Below are the code and all the weights of a small trained network. Each question names an input and a target symbol and asks about switching units off, where a switched-off unit gives its printed mean instead of its output.

import numpy as np


def w(rows, s, z=0):
    codes = np.array(rows[::2]) - 128.0
    scale = np.full(codes.shape[1], s)
    scale[-1] = z or s
    return codes * scale


def f(y):
    return np.maximum(y, 0)


def softmax(a):
    e = np.exp(a - a.max(-1, keepdims=True))
    return e / e.sum(-1, keepdims=True)


def log_softmax(a):
    a = a - a.max(-1, keepdims=True)
    return a - np.log(np.exp(a).sum(-1, keepdims=True))


def net(x, mask):
    ids = ['αβγδεηθλμξστω'.index(c) for c in x.split()]
    T = len(ids)
    res = E[ids] + P[:T]
    u = 0
    for l in range(2):
        q, k, v = (res @ M[l].T for M in (Q, K, V))
        z = softmax(np.where(np.tri(T) > 0, q @ k.T / 4**0.5, -1e9)) @ v
        res = res + np.where(mask[u], z, O[l][:, -1]) @ O[l][:, :-1]
        u += 1
        y = f(res @ A[l][:, :-1].T + A[l][:, -1])
        res = res + np.where(mask[u : u + 8], y, B[l][:, -1]) @ B[l][:, :-1]
        u += 8
    return log_softmax(res[-1] @ U[:, :-1].T + U[:, -1])


Q, K, V, O, A, B = {}, {}, {}, {}, {}, {}
E = w([
[192,100,131,159],'α',
[90,111,217,206],'β',
[80,74,136,238],'γ',
[173,117,175,133],'δ',
[194,102,196,133],'ε',
[158,145,132,93],'η',
[67,169,177,60],'θ',
[36,54,153,81],'λ',
[108,129,86,179],'μ',
[178,20,165,109],'ξ',
[149,152,252,166],'σ',
[165,36,156,126],'τ',
[221,81,7,160],'ω',
],0.014)
P = w([
[181,66,253,95],'0',
[126,129,186,86],'1',
[137,120,163,99],'2',
[106,114,178,110],'3',
[99,115,150,83],'4',
[117,126,171,116],'5',
],0.0036)
Q[0] = w([
[84,232,153,65],'0.h1',
[131,108,89,130],'0.h1',
[186,42,113,118],'0.h1',
[7,98,88,98],'0.h1',
],0.011)
K[0] = w([
[131,254,203,4],'0.h1',
[153,54,72,81],'0.h1',
[187,107,5,128],'0.h1',
[21,73,186,48],'0.h1',
],0.0079)
V[0] = w([
[172,165,111,162],'0.h1',
[92,87,123,61],'0.h1',
[143,67,66,130],'0.h1',
[108,159,2,160],'0.h1',
],0.0072)
O[0] = w([
[149,245,152,148,114],'0.h1',
[65,203,106,113,125],'0.h1',
[156,108,83,133,113],'0.h1',
[120,198,78,255,2],'0.h1',
],0.0072,0.0054)
A[0] = w([
[180,121,93,215,91],'0.n1',
[139,65,154,213,252],'0.n2',
[90,156,224,210,163],'0.n3',
[48,210,180,159,137],'0.n4',
[144,72,194,172,252],'0.n5',
[50,207,254,78,170],'0.n6',
[143,103,196,62,188],'0.n7',
[126,106,44,119,126],'0.n8',
],0.0072,0.0024)
B[0] = w([
[79,124,163,105,147],'0.n1',
[137,105,60,62,199],'0.n2',
[199,54,146,173,162],'0.n3',
[134,97,161,5,148],'0.n4',
[149,178,1,68,232],'0.n5',
[160,70,219,190,230],'0.n6',
[109,129,189,66,254],'0.n7',
[81,191,182,168,132],'0.n8',
],0.0059,0.0086)
Q[1] = w([
[5,127,205,255],'1.h1',
[50,213,171,223],'1.h1',
[134,158,32,128],'1.h1',
[69,211,138,119],'1.h1',
],0.0083)
K[1] = w([
[224,163,199,162],'1.h1',
[252,216,201,77],'1.h1',
[168,112,88,143],'1.h1',
[170,140,164,59],'1.h1',
],0.011)
V[1] = w([
[193,204,209,30],'1.h1',
[255,158,45,151],'1.h1',
[69,47,164,187],'1.h1',
[61,139,148,174],'1.h1',
],0.0053)
O[1] = w([
[118,255,172,148,253],'1.h1',
[239,145,96,96,11],'1.h1',
[58,12,110,160,170],'1.h1',
[124,4,119,128,54],'1.h1',
],0.0076,0.0048)
A[1] = w([
[213,207,74,184,199],'1.n1',
[132,140,164,20,142],'1.n2',
[146,26,185,100,11],'1.n3',
[142,136,225,71,35],'1.n4',
[105,129,254,98,61],'1.n5',
[89,249,165,132,254],'1.n6',
[229,19,74,148,98],'1.n7',
[29,28,32,70,142],'1.n8',
],0.0062,0.0051)
B[1] = w([
[125,113,254,155,172],'1.n1',
[38,140,80,108,235],'1.n2',
[167,144,129,165,183],'1.n3',
[114,164,93,206,219],'1.n4',
[192,189,17,188,254],'1.n5',
[140,82,150,82,225],'1.n6',
[137,180,102,181,174],'1.n7',
[180,103,130,131,196],'1.n8',
],0.0081,0.0099)
U = w([
[142,106,245,103,242],'α',
[120,112,165,176,53],'β',
[157,97,53,148,103],'γ',
[119,137,110,145,4],'δ',
[126,176,70,122,85],'ε',
[122,137,132,148,31],'η',
[109,133,129,151,94],'θ',
[65,46,187,146,190],'λ',
[136,115,110,143,131],'μ',
[98,142,65,95,53],'ξ',
[69,157,126,174,149],'σ',
[100,130,79,97,84],'τ',
[170,154,144,222,60],'ω',
],0.011,0.003)

Each question gives the input, a string of symbols that net reads in full, and the target symbol t.
The units are the heads (4 rows each of Q, K, V and O) and the neurons (one row each of A and B). Each row of codes is followed by its name. A weight is (code - 128) times the scale printed after its matrix; where a second scale follows, it is the last column's (O, A, B and U).
mask holds one flag per unit, layer by layer, with each layer's heads first. A switched-off unit (its flag False) gives its mean, the last column of its rows in O or B, instead of its output. The means were averaged over made-up inputs and are rounded, as every weight is.
A unit's drop is (log p(t) with every unit on - log p(t) with that unit switched off) / (log p(t) with every unit on - log p(t) with every unit switched off).
The circuit of an input: a set's keep is (log p(t) with only the set's units on - log p(t) with every unit switched off) / (log p(t) with every unit on - log p(t) with every unit switched off). Starting from the 12 units with the biggest drops (on a tie, the unit counted first), units are removed one at a time, each time the one whose removal leaves the highest keep (on an exact tie, the one counted first), for as long as the keep stays at least 0.8.
circuit, biggest first: the units of the circuit, biggest drop first
unit that matters most: the unit with the biggest drop
k most important neurons: the k neurons with the biggest drops, biggest first
top k neurons in layer l: the k neurons of layer l with the biggest drops, biggest first
drop of u: that unit's drop, to one decimal
input ξ γ ε α γ, target γ: circuit, biggest first -> [1.h1, 0.n7, 0.n2, 0.h1]
input α α λ ε τ, target λ: circuit, biggest first -> [1.h1, 1.n5]
input σ ε β ω ε, target ω: unit that matters most -> 0.h1
input α τ σ ξ λ β, target λ: circuit, biggest first -> [1.h1, 0.h1, 0.n3]
input α σ σ, target ω: circuit, biggest first -> [0.n6, 1.n5, 1.n4]
input ε γ τ ξ, target γ: circuit, biggest first -> [1.h1, 0.h1, 1.n8, 1.n7]
input λ α γ τ, target γ: 3 most important neurons -> [0.n7, 0.n6, 0.n2]
input τ μ θ σ, target ω: 3 most important neurons -> [0.n6, 1.n5, 0.n3]
input θ β α ε ω, target ω: top 2 neurons in layer 1 -> [1.n1, 1.n2]
input α σ α, target α: circuit, biggest first -> [1.n5, 1.n1, 1.h1, 0.h1]
input σ α λ α γ θ, target σ: 4 most important neurons -> [1.n5, 0.n5, 0.n6, 0.n2]
input δ α δ, target α: 2 most important neurons -> [1.n5, 1.n1]
input ω β ξ α, target ω: 4 most important neurons -> [0.n7, 1.n1, 1.n7, 1.n2]
input α σ ε λ ξ, target λ: top 2 neurons in layer 1 -> [1.n5, 1.n4]
input β ε ε α α, target α: drop of 1.n5 -> 0.6
input γ λ δ, target λ: drop of 1.h1 -> 0.7
input α ε ω, target ω: drop of 0.n6 -> 0.0
